Here is a tiny trained network, its code and every weight. The questions are about switching its units off for an input and a target symbol, where a switched-off unit gives its printed mean instead of its output.

import numpy as np


def w(rows, s, z=0):
    codes = np.array(rows[::2]) - 128.0
    scale = np.full(codes.shape[1], s)
    scale[-1] = z or s
    return codes * scale


def norm(h):
    return h / np.sqrt((h * h).mean(-1, keepdims=True) + 1e-5)


def f(y):
    return y / 2 * (1 + np.tanh(0.7978845608 * (y + 0.044715 * y**3)))


def softmax(a):
    e = np.exp(a - a.max(-1, keepdims=True))
    return e / e.sum(-1, keepdims=True)


def log_softmax(a):
    a = a - a.max(-1, keepdims=True)
    return a - np.log(np.exp(a).sum(-1, keepdims=True))


def net(x, mask):
    ids = ['ΓΔΘΛΠΨΩβητ'.index(c) for c in x.split()]
    T = len(ids)
    res = E[ids] + P[:T]
    u = 0
    for l in range(3):
        q, k, v = (norm(res) @ M[l].T for M in (Q, K, V))
        z = softmax(np.where(np.tri(T) > 0, q @ k.T / 4**0.5, -1e9)) @ v
        res = res + np.where(mask[u], z, O[l][:, -1]) @ O[l][:, :-1]
        u += 1
        y = f(norm(res) @ A[l][:, :-1].T + A[l][:, -1])
        res = res + np.where(mask[u : u + 8], y, B[l][:, -1]) @ B[l][:, :-1]
        u += 8
    return log_softmax(norm(res)[-1] @ U[:, :-1].T + U[:, -1])


Q, K, V, O, A, B = {}, {}, {}, {}, {}, {}
E = w([
[154,221,178,3,165,183,189,154,57],'Γ',
[111,126,116,199,30,129,173,139,82],'Δ',
[109,129,162,92,108,197,124,160,129],'Θ',
[80,98,77,163,106,64,143,245,113],'Λ',
[79,120,77,104,131,236,132,134,54],'Π',
[119,60,178,92,131,116,162,93,145],'Ψ',
[186,194,74,148,46,161,131,152,142],'Ω',
[134,165,56,139,100,206,133,139,84],'β',
[172,147,123,183,145,80,85,71,196],'η',
[101,197,15,83,148,150,178,77,150],'τ',
],0.017)
P = w([
[229,109,151,110,103,165,115,1,149],'0',
[173,93,131,138,99,121,136,69,188],'1',
[166,113,154,102,100,107,115,102,156],'2',
[160,118,179,105,102,97,88,146,133],'3',
[187,104,182,142,129,113,75,157,88],'4',
[119,132,157,106,119,123,85,119,148],'5',
[102,165,177,72,88,149,111,123,135],'6',
[126,120,120,115,152,124,117,129,112],'7',
[120,140,141,110,146,116,95,136,104],'8',
[83,145,137,105,137,137,91,120,138],'9',
[138,118,136,131,149,147,94,150,89],'10',
[67,148,137,138,147,164,112,134,136],'11',
[85,118,89,156,178,169,122,124,128],'12',
[83,129,110,148,175,137,112,139,113],'13',
],0.0076)
Q[0] = w([
[101,76,147,76,139,70,223,121,66],'L0H0',
[185,154,131,181,186,51,185,158,136],'L0H0',
[237,157,172,50,182,172,138,125,134],'L0H0',
[57,132,78,163,175,116,3,174,223],'L0H0',
],0.0041)
K[0] = w([
[85,83,100,21,126,152,165,59,64],'L0H0',
[195,73,66,171,149,139,140,143,150],'L0H0',
[190,121,109,2,154,218,99,147,159],'L0H0',
[192,94,110,108,229,172,97,146,81],'L0H0',
],0.0044)
V[0] = w([
[254,82,74,191,70,150,94,52,43],'L0H0',
[249,41,139,121,165,143,251,197,116],'L0H0',
[156,161,76,141,148,235,75,125,116],'L0H0',
[192,138,90,119,132,109,150,103,125],'L0H0',
],0.0042)
O[0] = w([
[2,170,181,99,187,160,73,133,188,253],'L0H0',
[193,117,72,72,114,120,64,120,138,136],'L0H0',
[70,79,9,78,70,107,52,180,181,132],'L0H0',
[250,174,130,118,126,56,174,182,165,135],'L0H0',
],0.0058,0.0053)
A[0] = w([
[64,102,130,118,144,128,169,113,163,134],'L0N0',
[159,132,50,217,125,194,142,145,140,161],'L0N1',
[33,108,133,26,221,220,149,219,167,238],'L0N2',
[204,143,145,132,110,219,147,1,165,252],'L0N3',
[39,72,91,164,72,118,29,181,81,77],'L0N4',
[115,198,107,90,183,120,217,79,163,113],'L0N5',
[102,133,112,185,128,142,130,74,150,55],'L0N6',
[150,55,225,116,194,87,146,25,175,121],'L0N7',
],0.0059,0.0023)
B[0] = w([
[132,89,220,239,42,125,164,185,82,141],'L0N0',
[103,196,184,10,60,93,36,81,175,208],'L0N1',
[159,40,187,133,228,88,82,141,139,232],'L0N2',
[136,66,172,97,158,7,144,175,156,194],'L0N3',
[103,106,119,100,47,163,191,72,133,254],'L0N4',
[131,210,30,236,55,55,62,200,131,124],'L0N5',
[148,148,107,127,47,164,136,157,85,145],'L0N6',
[39,102,253,189,98,136,124,153,79,148],'L0N7',
],0.0058,0.0052)
Q[1] = w([
[115,185,187,125,179,49,157,185,134],'L1H0',
[98,109,137,118,97,99,76,187,236],'L1H0',
[98,158,191,221,113,162,55,121,183],'L1H0',
[164,107,17,253,143,172,193,6,93],'L1H0',
],0.005)
K[1] = w([
[128,131,131,136,224,87,129,166,146],'L1H0',
[64,123,164,208,91,132,48,140,131],'L1H0',
[90,150,151,129,151,109,132,3,165],'L1H0',
[215,40,82,146,78,160,163,144,193],'L1H0',
],0.0064)
V[1] = w([
[82,167,67,160,107,155,147,80,100],'L1H0',
[130,162,176,225,99,177,145,228,59],'L1H0',
[64,85,133,121,122,127,184,73,167],'L1H0',
[91,81,140,167,99,13,1,138,149],'L1H0',
],0.0061)
O[1] = w([
[121,212,128,147,84,122,137,173,16,112],'L1H0',
[53,120,67,171,90,186,169,241,104,160],'L1H0',
[60,45,54,176,71,79,120,141,54,189],'L1H0',
[195,210,1,234,187,141,47,85,109,252],'L1H0',
],0.0073,0.0041)
A[1] = w([
[119,74,190,165,154,88,174,87,97,8],'L1N0',
[138,74,254,106,146,96,52,255,145,126],'L1N1',
[145,118,99,200,62,85,165,139,180,103],'L1N2',
[144,50,134,66,195,145,150,97,151,83],'L1N3',
[117,132,64,174,103,187,212,114,181,122],'L1N4',
[169,188,157,86,36,134,114,111,140,200],'L1N5',
[134,167,199,186,21,80,83,65,106,151],'L1N6',
[103,153,127,31,151,200,78,150,106,203],'L1N7',
],0.0064,0.0013)
B[1] = w([
[88,215,125,189,106,157,38,121,86,131],'L1N0',
[194,76,81,120,119,115,163,244,180,184],'L1N1',
[202,82,85,43,117,111,55,80,110,198],'L1N2',
[107,122,91,108,94,185,169,203,121,152],'L1N3',
[161,149,92,135,154,117,210,137,142,176],'L1N4',
[141,115,159,118,137,120,87,231,148,208],'L1N5',
[179,128,147,144,176,97,140,123,163,254],'L1N6',
[122,145,109,106,175,94,41,1,39,172],'L1N7',
],0.0079,0.0063)
Q[2] = w([
[16,185,130,80,160,201,96,127,48],'L2H0',
[123,103,139,68,154,174,202,162,94],'L2H0',
[148,102,157,255,149,99,138,166,92],'L2H0',
[156,148,94,167,122,187,168,157,44],'L2H0',
],0.0085)
K[2] = w([
[48,129,124,97,253,171,57,61,48],'L2H0',
[176,72,152,117,191,190,186,155,139],'L2H0',
[158,102,94,191,157,127,120,109,101],'L2H0',
[141,132,101,47,198,80,110,129,236],'L2H0',
],0.0071)
V[2] = w([
[126,159,143,167,99,234,142,135,20],'L2H0',
[115,110,163,66,171,156,121,211,78],'L2H0',
[149,66,91,164,191,77,2,237,174],'L2H0',
[91,134,160,171,159,96,130,81,54],'L2H0',
],0.005)
O[2] = w([
[214,111,152,143,154,109,57,171,168,42],'L2H0',
[114,160,58,84,120,134,108,3,154,66],'L2H0',
[14,184,142,76,153,90,207,89,131,253],'L2H0',
[174,84,226,110,158,77,175,63,235,62],'L2H0',
],0.0061,0.0049)
A[2] = w([
[175,87,141,176,67,139,167,228,161,176],'L2N0',
[156,202,106,142,44,98,134,107,79,252],'L2N1',
[95,113,199,67,171,61,74,91,1,130],'L2N2',
[211,99,147,105,180,75,114,203,117,162],'L2N3',
[56,39,119,156,127,147,246,190,35,85],'L2N4',
[139,174,104,220,195,138,83,89,102,155],'L2N5',
[72,30,163,84,185,154,147,68,91,36],'L2N6',
[140,136,247,126,201,208,150,121,96,55],'L2N7',
],0.0073,0.0025)
B[2] = w([
[136,186,75,91,79,53,137,94,152,208],'L2N0',
[114,80,130,130,144,140,158,147,48,240],'L2N1',
[124,131,170,125,35,131,117,127,179,148],'L2N2',
[62,61,94,130,110,2,138,121,130,168],'L2N3',
[131,161,142,137,149,209,45,112,129,255],'L2N4',
[116,90,97,119,117,84,77,23,93,150],'L2N5',
[247,170,121,161,65,154,129,100,185,144],'L2N6',
[157,152,127,102,209,132,122,82,215,123],'L2N7',
],0.0089,0.0087)
U = w([
[148,254,180,81,180,90,184,137,185,56],'Γ',
[134,133,131,175,42,125,236,127,55,122],'Δ',
[148,111,107,77,156,131,148,196,184,74],'Θ',
[71,129,68,186,66,97,125,225,80,159],'Λ',
[219,141,119,143,95,185,168,73,187,26],'Π',
[115,165,227,200,95,87,149,165,202,1],'Ψ',
[225,224,89,146,92,100,70,193,133,197],'Ω',
[92,193,154,118,101,208,50,111,98,149],'β',
[98,91,106,91,86,4,79,58,191,237],'η',
[179,194,65,231,237,83,116,103,137,61],'τ',
],0.0077,0.0031)

Each question gives the input, a string of symbols that net reads in full, and the target symbol t.
The units are the heads (4 rows each of Q, K, V and O) and the neurons (one row each of A and B). Each row of codes is followed by its name. A weight is (code - 128) times the scale printed after its matrix; where a second scale follows, it is the last column's (O, A, B and U).
mask holds one flag per unit, layer by layer, with each layer's heads first. A switched-off unit (its flag False) gives its mean, the last column of its rows in O or B, instead of its output. The means were averaged over made-up inputs and are rounded, as every weight is.
A unit's drop is (log p(t) with every unit on - log p(t) with that unit switched off) / (log p(t) with every unit on - log p(t) with every unit switched off).
The circuit of an input: a set's keep is (log p(t) with only the set's units on - log p(t) with every unit switched off) / (log p(t) with every unit on - log p(t) with every unit switched off). Starting from the 12 units with the biggest drops (on a tie, the unit counted first), units are removed one at a time, each time the one whose removal leaves the highest keep (on an exact tie, the one counted first), for as long as the keep stays at least 0.8.
circuit, biggest first: the units of the circuit, biggest drop first
most important unit: the unit with the biggest drop
k most important neurons: the k neurons with the biggest drops, biggest first
drop of u: that unit's drop, to one decimal
input Ω β Θ Ω Λ Ω η, target τ: most important unit => L1H0
input Ω Θ Δ Ω, target Λ: circuit, biggest first => [L2N4; L2N1]
input Δ Δ τ Θ Ω Ω τ, target τ: 2 most important neurons => [L0N5; L0N4]
input Γ Ω Δ Δ Δ Λ Θ Ω Ψ Δ β, target η: 2 most important neurons => [L1N7; L2N4]
input η β Δ Δ β Δ β η Δ Θ Λ, target η: 4 most important neurons => [L0N2; L2N3; L2N0; L1N1]
input Δ Δ Θ Δ Δ, target β: circuit, biggest first => [L2N4; L0H0]
input Ψ Θ Δ Ω Θ η Δ, target Ω: 3 most important neurons => [L1N6; L2N0; L1N7]
input Δ Θ τ Δ Λ Π, target η: circuit, biggest first => [L2H0; L2N4]
input Γ Δ Θ β Θ Θ Π, target Π: circuit, biggest first => [L2N6; L1H0; L0N2]
input Δ Λ Ω Δ Θ τ Λ Ω Θ Ω Δ Γ Γ, target Θ: circuit, biggest first => [L1N1; L0N2]
input Δ Δ Δ Θ Δ Ω Ω, target Λ: circuit, biggest first => [L2N4; L1H0]
input Ω Δ τ Ω τ Θ, target η: 3 most important neurons => [L2N3; L1N1; L2N1]
input Θ Δ Δ Θ, target Λ: 4 most important neurons => [L1N1; L0N2; L0N1; L1N3]
input Δ Γ Ω, target η: 4 most important neurons => [L1N5; L2N3; L2N4; L0N6]
input Ω Δ Δ Δ Π Δ Δ Δ, target β: circuit, biggest first => [L2N4]
input Ω Δ Δ Δ Δ Ω Δ Ω Δ τ, target Λ: circuit, biggest first => [L0N5; L1H0]
input Δ Δ Γ Δ Γ, target Θ: circuit, biggest first => [L1H0; L1N1]
input Π Ω Ω Ω Θ Ω, target β: 2 most important neurons => [L2N0; L0N2]
input Λ Δ Θ τ Ω Ω Δ Δ Π, target η: 4 most important neurons => [L1N7; L2N4; L2N2; L2N5]
input Ω Δ Γ Δ Λ, target η: circuit, biggest first => [L2N3]
input Δ Δ Θ η Γ Θ, target Θ: 4 most important neurons => [L0N2; L1N1; L1N3; L0N1]
input Δ Θ β Δ Ω Ω η, target τ: 2 most important neurons => [L0N7; L0N4]
input η Δ η Γ Γ Π, target Π: 2 most important neurons => [L2N6; L1N7]
input Δ Ω β, target η: 2 most important neurons => [L2N4; L1N7]
input β Δ Ω Δ Ω β Γ Γ Δ Θ, target η: drop of L1N7 => 0.5
input τ Ψ Γ Δ Δ Δ Ω Ω Θ, target Θ: drop of L0N5 => 0.1
input Δ Ω Δ Θ, target Λ: drop of L1N7 => 0.0
input Π Δ Π Ω, target η: drop of L1N5 => 0.2
